Below are the code and all the weights of a small trained network. Each question names an input and a class and asks about switching units off, where a switched-off unit gives its printed mean instead of its output.

import numpy as np


def w(rows, s, z=0):
    codes = np.array(rows[::2]) - 128.0
    scale = np.full(codes.shape[1], s)
    scale[-1] = z or s
    return codes * scale


def f(y):
    return y / 2 * (1 + np.tanh(0.7978845608 * (y + 0.044715 * y**3)))


def log_softmax(a):
    a = a - a.max(-1, keepdims=True)
    return a - np.log(np.exp(a).sum(-1, keepdims=True))


def net(x, mask):
    res = np.array(x, float).reshape(1, 7) / 4 @ E
    y = f(res @ A[0][:, :-1].T + A[0][:, -1])
    res = res + np.where(mask, y, B[0][:, -1]) @ B[0][:, :-1]
    return log_softmax(res[-1] @ U[:, :-1].T + U[:, -1])


A, B = {}, {}
E = w([
[127,128,128,127,128,128,128,128,128,129,127,128],'x0',
[127,129,128,128,127,128,128,128,128,128,127,128],'x1',
[109,124,100,122,130,144,159,93,118,101,243,135],'x2',
[112,222,129,156,126,128,136,130,107,141,129,163],'x3',
[127,128,127,128,127,128,128,129,128,127,128,128],'x4',
[142,128,146,112,248,91,142,109,111,131,125,137],'x5',
[127,127,129,128,128,128,127,126,128,129,127,129],'x6',
],0.018)
A[0] = w([
[136,115,132,126,121,129,115,138,140,129,112,115,150],'n1',
[132,130,132,138,104,136,105,156,141,139,94,120,167],'n2',
[114,144,118,136,126,136,141,119,119,124,152,139,128],'n3',
[124,125,121,119,149,123,151,100,116,113,165,135,122],'n4',
[143,130,153,121,169,93,124,132,122,142,105,131,138],'n5',
[125,120,118,120,142,128,148,102,119,111,169,132,139],'n6',
[129,127,130,117,170,110,145,105,115,121,147,137,128],'n7',
[114,149,118,139,124,135,140,120,116,126,146,143,127],'n8',
[131,123,129,117,158,113,140,111,119,121,143,132,136],'n9',
[124,158,132,141,124,127,126,136,121,139,118,138,144],'n10',
[146,130,159,122,158,93,118,138,124,146,93,130,144],'n11',
[110,126,99,133,101,159,139,117,130,108,165,128,140],'n12',
[123,125,119,129,105,143,126,129,133,123,136,123,156],'n13',
[141,20,127,99,129,128,120,125,147,115,128,91,255],'n14',
[111,126,100,132,96,161,137,120,131,111,159,126,138],'n15',
[141,129,150,123,158,98,122,133,126,140,103,130,140],'n16',
[130,139,135,138,116,130,113,147,133,142,96,128,166],'n17',
[130,130,130,140,81,143,105,157,144,138,104,119,180],'n18',
[112,126,100,133,91,163,135,121,131,112,156,126,142],'n19',
[115,197,130,146,126,129,134,130,111,140,127,153,170],'n20',
[128,126,128,117,169,113,148,102,115,118,152,137,115],'n21',
[126,126,124,118,160,117,149,100,115,116,157,137,113],'n22',
[124,137,126,128,143,124,139,116,118,124,145,137,123],'n23',
[108,251,129,163,125,127,138,132,96,146,127,178,183],'n24',
[124,155,131,142,119,130,125,137,124,139,117,136,147],'n25',
[141,130,150,123,155,99,123,134,125,141,101,130,139],'n26',
[130,131,129,138,93,140,105,155,142,138,102,118,172],'n27',
[140,40,127,105,129,128,121,125,146,117,128,99,233],'n28',
[127,99,117,113,132,134,136,112,131,110,149,119,127],'n29',
[139,113,137,121,132,118,116,135,138,131,110,116,142],'n30',
],0.015,0.009)
B[0] = w([
[121,120,142,112,122,127,110,127,141,144,111,113,152],'n1',
[103,133,154,114,101,99,119,159,141,167,121,119,184],'n2',
[109,129,105,128,116,144,137,108,124,123,124,137,155],'n3',
[114,133,89,101,110,117,159,149,117,114,108,128,170],'n4',
[168,131,152,142,170,142,125,89,107,122,126,139,184],'n5',
[127,128,89,111,121,124,153,148,121,104,123,125,174],'n6',
[125,145,115,101,129,109,160,137,96,128,95,136,174],'n7',
[107,134,110,130,114,141,135,111,123,126,128,141,153],'n8',
[135,137,123,102,138,116,145,139,109,118,100,124,162],'n9',
[126,149,135,146,126,116,135,134,120,136,147,141,158],'n10',
[165,127,168,149,165,142,113,93,121,130,133,134,189],'n11',
[138,110,92,148,143,167,117,102,139,93,161,127,181],'n12',
[125,114,122,141,114,139,113,126,146,125,144,120,156],'n13',
[149,79,134,92,139,134,107,137,150,115,109,10,231],'n14',
[139,109,102,152,147,166,112,102,141,97,167,125,178],'n15',
[160,129,153,142,163,139,119,97,115,127,127,133,175],'n16',
[124,139,162,139,121,102,121,149,135,162,138,127,177],'n17',
[87,128,138,119,78,109,114,164,148,153,127,112,198],'n18',
[134,114,111,150,138,158,112,105,140,105,163,126,181],'n19',
[113,162,128,148,121,122,144,123,106,140,146,164,198],'n20',
[118,147,112,92,119,105,163,148,104,126,87,130,173],'n21',
[112,142,101,95,114,108,165,148,107,123,94,131,168],'n22',
[118,140,112,117,123,124,152,122,113,129,112,140,147],'n23',
[110,189,127,157,120,120,155,120,88,148,151,186,253],'n24',
[121,142,136,145,122,121,129,136,123,136,147,135,158],'n25',
[158,129,155,145,159,138,119,97,119,129,132,133,174],'n26',
[97,129,140,117,91,109,116,164,146,154,123,116,187],'n27',
[146,92,133,100,137,134,110,137,146,118,112,50,212],'n28',
[151,121,108,118,141,124,140,152,127,98,136,110,156],'n29',
[130,123,144,119,133,133,114,117,128,139,106,119,153],'n30',
],0.013,0.021)
U = w([
[83,73,178,83,44,91,68,210,203,194,68,75,244],'0',
[59,185,182,184,35,46,118,239,130,211,159,176,223],'1',
[179,48,75,146,142,217,88,101,192,52,214,87,142],'2',
[93,145,83,236,97,214,128,1,120,96,223,198,113],'3',
[214,78,206,117,221,173,74,32,133,127,76,92,140],'4',
[196,167,193,245,214,111,135,50,80,159,159,210,125],'5',
[145,100,79,41,138,56,185,247,104,79,63,83,19],'6',
[55,182,75,78,89,70,198,132,63,140,64,208,11],'7',
],0.0044,0.0011)

Each question gives the input, the list of numbers given to net, and the class t.
The units are the neurons (one row each of A and B). Each row of codes is followed by its name. A weight is (code - 128) times the scale printed after its matrix; where a second scale follows, it is the last column's (A, B and U).
mask holds one flag per neuron, in row order. A switched-off neuron (its flag False) gives its mean, the last column of its row in B, instead of its output. The means were averaged over made-up inputs and are rounded, as every weight is.
A unit's drop is (log p(t) with every unit on - log p(t) with that unit switched off) / (log p(t) with every unit on - log p(t) with every unit switched off).
The circuit of an input: a set's keep is (log p(t) with only the set's units on - log p(t) with every unit switched off) / (log p(t) with every unit on - log p(t) with every unit switched off). Starting from the 12 units with the biggest drops (on a tie, the unit counted first), units are removed one at a time, each time the one whose removal leaves the highest keep (on an exact tie, the one counted first), for as long as the keep stays at least 0.8.
circuit, biggest first: the units of the circuit, biggest drop first
unit that matters most: the unit with the biggest drop
top k neurons: the k neurons with the biggest drops, biggest first
drop when u is switched off: that unit's drop, to one decimal
input [4,7,1,-8,4,7,7], class 6: circuit, biggest first : [n21]
input [6,-8,-1,0,-3,1,4], class 4: circuit, biggest first : [n24, n18, n4]
input [-6,-6,-1,-3,-4,0,2], class 0: circuit, biggest first : [n5, n12, n24]
input [-7,8,-7,5,1,1,4], class 5: top 2 neurons : [n11, n5]
input [8,-4,6,0,-1,-1,-6], class 2: circuit, biggest first : [n24, n12]
input [8,-7,1,1,-6,6,-8], class 7: circuit, biggest first : [n14, n21]
input [3,-7,-1,4,5,1,6], class 5: top 2 neurons : [n18, n27]
input [-4,-7,1,7,4,6,-6], class 7: top 3 neurons : [n21, n22, n7]
input [7,0,3,1,7,-6,-6], class 3: top 2 neurons : [n14, n28]
input [8,-8,-6,1,-6,3,-5], class 5: top 2 neurons : [n14, n28]
input [-4,1,2,0,2,-1,-5], class 2: top 2 neurons : [n24, n20]
input [-7,-2,-8,-6,-6,1,-1], class 4: top 2 neurons : [n11, n5]
input [-7,0,4,0,2,3,7], class 6: top 2 neurons : [n24, n20]
input [2,0,-5,-5,-2,1,3], class 4: unit that matters most : n11
input [-2,2,-4,1,-5,0,-6], class 1: top 2 neurons : [n14, n28]
input [6,-1,-2,1,4,2,6], class 5: top 2 neurons : [n14, n28]
input [-1,-7,-3,-2,4,0,1], class 0: drop when n12 is switched off : 0.2
input [-4,5,5,1,5,1,-7], class 7: drop when n14 is switched off : 0.5
input [-5,5,-6,8,-2,5,5], class 5: drop when n4 is switched off : 0.0
input [3,-5,-6,3,-2,0,3], class 1: unit that matters most : n2
